Below is a small trained network, with its code and all its weights. Each question gives an input and a class and asks what happens when units are switched off, that is, made to give their printed mean instead of their output.

import numpy as np


def w(rows, s, z=0):
    codes = np.array(rows[::2]) - 128.0
    scale = np.full(codes.shape[1], s)
    scale[-1] = z or s
    return codes * scale


def f(y):
    return y / 2 * (1 + np.tanh(0.7978845608 * (y + 0.044715 * y**3)))


def log_softmax(a):
    a = a - a.max(-1, keepdims=True)
    return a - np.log(np.exp(a).sum(-1, keepdims=True))


def net(x, mask):
    res = np.array(x, float).reshape(1, 8) / 4 @ E
    y = f(res @ A[0][:, :-1].T + A[0][:, -1])
    res = res + np.where(mask, y, B[0][:, -1]) @ B[0][:, :-1]
    return log_softmax(res[-1] @ U[:, :-1].T + U[:, -1])


A, B = {}, {}
E = w([
[138,135,163,63,118,121,113,152,152,35,165,135],'x0',
[91,146,111,91,68,44,176,254,106,124,180,179],'x1',
[183,140,50,66,182,71,109,103,119,72,156,140],'x2',
[185,140,67,84,132,88,64,87,116,138,187,137],'x3',
[180,113,75,175,195,161,189,157,141,74,75,102],'x4',
[79,122,159,93,192,123,35,163,178,97,165,96],'x5',
[61,125,108,157,211,93,143,105,118,107,98,111],'x6',
[121,137,121,127,127,96,178,100,103,56,137,143],'x7',
],0.0096)
A[0] = w([
[171,135,102,207,96,174,137,130,118,178,118,126,71],'n0',
[62,134,106,191,252,117,129,60,119,95,108,118,44],'n1',
[156,133,72,98,231,115,95,157,127,77,122,128,77],'n2',
[63,134,211,115,138,146,28,187,129,119,150,127,11],'n3',
[129,132,169,145,117,157,218,183,119,2,98,134,2],'n4',
[148,130,168,171,210,213,86,20,130,128,69,109,2],'n5',
[70,130,152,203,156,160,200,208,123,199,61,122,23],'n6',
],0.019,0.0046)
B[0] = w([
[189,116,117,181,132,143,149,101,127,183,180,98,181],'n0',
[80,120,120,190,209,65,144,92,113,149,135,108,232],'n1',
[160,127,87,105,188,92,101,180,116,112,131,133,228],'n2',
[81,122,160,133,125,132,72,134,160,164,203,106,201],'n3',
[131,131,163,132,104,148,223,106,154,32,168,117,215],'n4',
[132,137,147,64,124,199,99,56,145,103,33,150,252],'n5',
[102,134,113,145,87,139,122,253,98,153,37,158,224],'n6',
],0.016,0.025)
U = w([
[91,114,100,158,214,95,135,110,116,91,104,95,3],'0',
[100,127,151,177,88,176,155,193,115,143,81,136,108],'1',
[123,136,167,133,109,145,210,150,154,33,162,113,179],'2',
[214,118,99,164,84,162,150,79,96,193,148,115,93],'3',
[208,138,57,53,174,97,95,178,133,67,168,130,121],'4',
[108,187,104,44,1,14,172,32,14,157,179,222,129],'5',
[124,125,155,115,159,200,107,72,155,113,64,113,166],'6',
[66,127,194,94,103,143,70,151,176,140,196,102,212],'7',
],0.0081,0.004)

Each question gives the input, the list of numbers given to net, and the class t.
The units are the neurons (one row each of A and B). Each row of codes is followed by its name. A weight is (code - 128) times the scale printed after its matrix; where a second scale follows, it is the last column's (A, B and U).
mask holds one flag per neuron, in row order. A switched-off neuron (its flag False) gives its mean, the last column of its row in B, instead of its output. The means were averaged over made-up inputs and are rounded, as every weight is.
A unit's drop is (log p(t) with every unit on - log p(t) with that unit switched off) / (log p(t) with every unit on - log p(t) with every unit switched off).
The circuit of an input: a set's keep is (log p(t) with only the set's units on - log p(t) with every unit switched off) / (log p(t) with every unit on - log p(t) with every unit switched off). Starting from all 7 units, units are removed one at a time, each time the one whose removal leaves the highest keep (on an exact tie, the one counted first), for as long as the keep stays at least 0.8.
circuit, biggest first: the units of the circuit, biggest drop first
most important unit: the unit with the biggest drop
k most important neurons: the k neurons with the biggest drops, biggest first
drop when u is switched off: that unit's drop, to one decimal
input [-1,5,2,5,8,-3,6,-4], class 4: most important unit -> n2
input [1,-5,-3,6,-8,-5,-4,2], class 3: 2 most important neurons -> (n0 n5)
input [1,1,-7,5,5,2,-2,-5], class 1: circuit, biggest first -> (n5 n2)
input [-4,7,2,3,-5,-4,-5,-5], class 5: 3 most important neurons -> (n2 n6 n3)
input [-5,1,-2,6,-2,0,-2,7], class 5: 3 most important neurons -> (n2 n5 n6)
input [5,-6,3,8,-7,-6,-1,1], class 5: 2 most important neurons -> (n2 n5)
input [-5,3,0,4,1,-3,1,3], class 3: 2 most important neurons -> (n2 n6)
input [-5,-7,-5,5,-5,-5,-4,-7], class 3: 2 most important neurons -> (n0 n4)
input [0,4,-1,6,-8,1,4,6], class 7: drop when n3 is switched off -> 0.5
input [2,6,2,-6,1,-8,7,4], class 2: drop when n4 is switched off -> 8.1
input [3,-3,-5,-1,-5,4,4,-8], class 7: drop when n3 is switched off -> 3.4
